M =
array([[-.05, -.13, -.04,  .02, -.15,  .01, -.21,  .00],
       [-.02, -.07, -.03,  .02, -.09, -.02,  .19, -.01],
       [-.01, -.05, -.13,  .23,  .05, -.01,  .08, -.17],
       [-.26,  .21, -.23, -.18, -.35,  .51, -.26,  .26],
       [ .05,  .10, -.04, -.08,  .18,  .00, -.02, -.03]])
Rows and columns are counted from 1.
(1, 1) -> -.05
(2, 4) -> .02
(3, 7) -> .08
(4, 7) -> -.26
(4, 8) -> .26
(2, 1) -> -.02
(1, 2) -> -.13
(3, 4) -> .23
(3, 3) -> -.13
(1, 5) -> -.15
(5, 6) -> .00
(2, 7) -> .19
(2, 3) -> -.03
(3, 5) -> .05
(3, 6) -> -.01
(5, 7) -> -.02
(1, 8) -> .00
(5, 1) -> .05
(4, 6) -> .51
(4, 5) -> -.35
(1, 7) -> -.21
(3, 1) -> -.01
(2, 6) -> -.02
(5, 5) -> .18

A =
array([[-0.35, -0.21,  0.12,  0.23,  0.04],
       [ 0.36,  0.35,  0.37, -0.24, -0.18],
       [ 0.22,  0.01,  0.22, -0.18,  0.16],
       [ 0.04,  0.18,  0.29, -0.01, -0.24],
       [-0.25,  0.21,  0.30,  0.24, -0.45],
       [ 0.45,  0.50,  0.43, -0.27, -0.34],
       [-0.11,  0.11,  0.26,  0.12, -0.23],
       [-0.07, -0.32,  0.08,  0.00,  0.44],
       [ 0.34,  0.34,  0.36, -0.22, -0.24],
       [ 0.26,  0.43,  0.40, -0.15, -0.41]])
Rows and columns are counted from 1.
(1, 1) => -0.35
(2, 4) => -0.24
(9, 4) => -0.22
(2, 2) => 0.35
(2, 5) => -0.18
(8, 3) => 0.08
(8, 4) => 0.00
(10, 5) => -0.41
(9, 1) => 0.34
(10, 2) => 0.43
(2, 3) => 0.37
(6, 4) => -0.27
(9, 2) => 0.34
(7, 5) => -0.23
(5, 3) => 0.30
(6, 5) => -0.34
(3, 5) => 0.16
(10, 4) => -0.15
(3, 3) => 0.22
(9, 3) => 0.36
(1, 3) => 0.12
(5, 2) => 0.21
(4, 1) => 0.04
(4, 5) => -0.24
(6, 2) => 0.50
(5, 5) => -0.45
(2, 1) => 0.36
(8, 2) => -0.32

m =
array([[-0.13,  0.17,  0.06,  0.08, -0.15,  0.21,  0.22,  0.18,  0.15,
         0.07, -0.01, -0.12,  0.23, -0.03, -0.29],
       [ 0.23,  0.56, -0.05, -0.10, -0.46,  0.37,  0.06,  0.41,  0.22,
        -0.05,  0.40, -0.32,  0.25,  0.08,  0.20],
       [-0.16, -0.06, -0.16, -0.20,  0.16, -0.03, -0.11, -0.02, -0.16,
        -0.11,  0.08,  0.08, -0.04,  0.08,  0.07],
       [ 0.17,  0.06,  0.07, -0.09, -0.09,  0.06,  0.04,  0.05, -0.10,
         0.04,  0.06,  0.00, -0.12,  0.01,  0.23],
       [ 0.19,  0.10, -0.14,  0.07, -0.04, -0.04, -0.16,  0.02,  0.17,
        -0.13,  0.17, -0.11,  0.14,  0.05,  0.12],
       [ 0.02,  0.29,  0.07, -0.13, -0.26,  0.26,  0.12,  0.24,  0.02,
         0.05,  0.14, -0.13,  0.07,  0.00,  0.09],
       [-0.18, -0.20,  0.08,  0.17,  0.14, -0.09,  0.10, -0.13,  0.03,
         0.08, -0.25,  0.08,  0.02, -0.07, -0.33],
       [ 0.00,  0.13,  0.07, -0.16, -0.12,  0.17,  0.13,  0.14, -0.12,
         0.07,  0.09, -0.01, -0.04,  0.03,  0.10],
       [-0.05,  0.24,  0.10,  0.02, -0.26,  0.25,  0.21,  0.22,  0.12,
         0.09,  0.02, -0.14,  0.17, -0.05, -0.15]])
Rows and columns are counted from 1.
row 1 col 1: -0.13
row 7 col 7: 0.10
row 4 col 12: 0.00
row 8 col 5: -0.12
row 6 col 8: 0.24
row 2 col 7: 0.06
row 6 col 5: -0.26
row 6 col 14: 0.00
row 8 col 7: 0.13
row 4 col 7: 0.04
row 7 col 14: -0.07
row 6 col 7: 0.12
row 7 col 15: -0.33
row 8 col 1: 0.00
row 7 col 11: -0.25
row 9 col 8: 0.22
row 9 col 7: 0.21
row 4 col 10: 0.04
row 9 col 4: 0.02
row 9 col 14: -0.05
row 5 col 13: 0.14
row 8 col 6: 0.17
row 6 col 4: -0.13
row 9 col 12: -0.14
row 9 col 6: 0.25
row 2 col 14: 0.08
row 1 col 7: 0.22
row 1 col 15: -0.29
row 6 col 11: 0.14
row 3 col 9: -0.16
row 6 col 2: 0.29
row 7 col 5: 0.14
row 8 col 2: 0.13
row 2 col 12: -0.32
row 4 col 8: 0.05
row 2 col 13: 0.25
row 5 col 2: 0.10

arr =
array([[-0.53,  0.40,  0.21,  0.22, -0.31,  0.36, -0.41, -0.11],
       [-0.02, -0.54,  0.28, -0.04, -0.37, -0.04,  0.17,  0.16],
       [ 0.28,  0.02, -0.02, -0.29,  0.24, -0.30,  0.29, -0.05],
       [-0.35,  0.16,  0.13,  0.08, -0.39,  0.34, -0.19, -0.13],
       [-0.28,  0.58,  0.04,  0.17, -0.13,  0.39, -0.37, -0.12],
       [ 0.60,  0.30,  0.02, -0.35,  0.40, -0.27,  0.28,  0.08]])
Rows and columns are counted from 1.
row 1 col 1 = -0.53
row 3 col 2 = 0.02
row 3 col 3 = -0.02
row 4 col 8 = -0.13
row 3 col 7 = 0.29
row 5 col 1 = -0.28
row 1 col 2 = 0.40
row 2 col 5 = -0.37
row 4 col 3 = 0.13
row 6 col 1 = 0.60
row 3 col 6 = -0.30
row 4 col 1 = -0.35
row 6 col 6 = -0.27
row 2 col 1 = -0.02
row 1 col 6 = 0.36
row 3 col 1 = 0.28
row 2 col 3 = 0.28
row 2 col 7 = 0.17
row 5 col 4 = 0.17
row 1 col 8 = -0.11
row 5 col 6 = 0.39
row 5 col 2 = 0.58
row 6 col 2 = 0.30
row 5 col 3 = 0.04
row 1 col 3 = 0.21
row 1 col 5 = -0.31
row 4 col 5 = -0.39
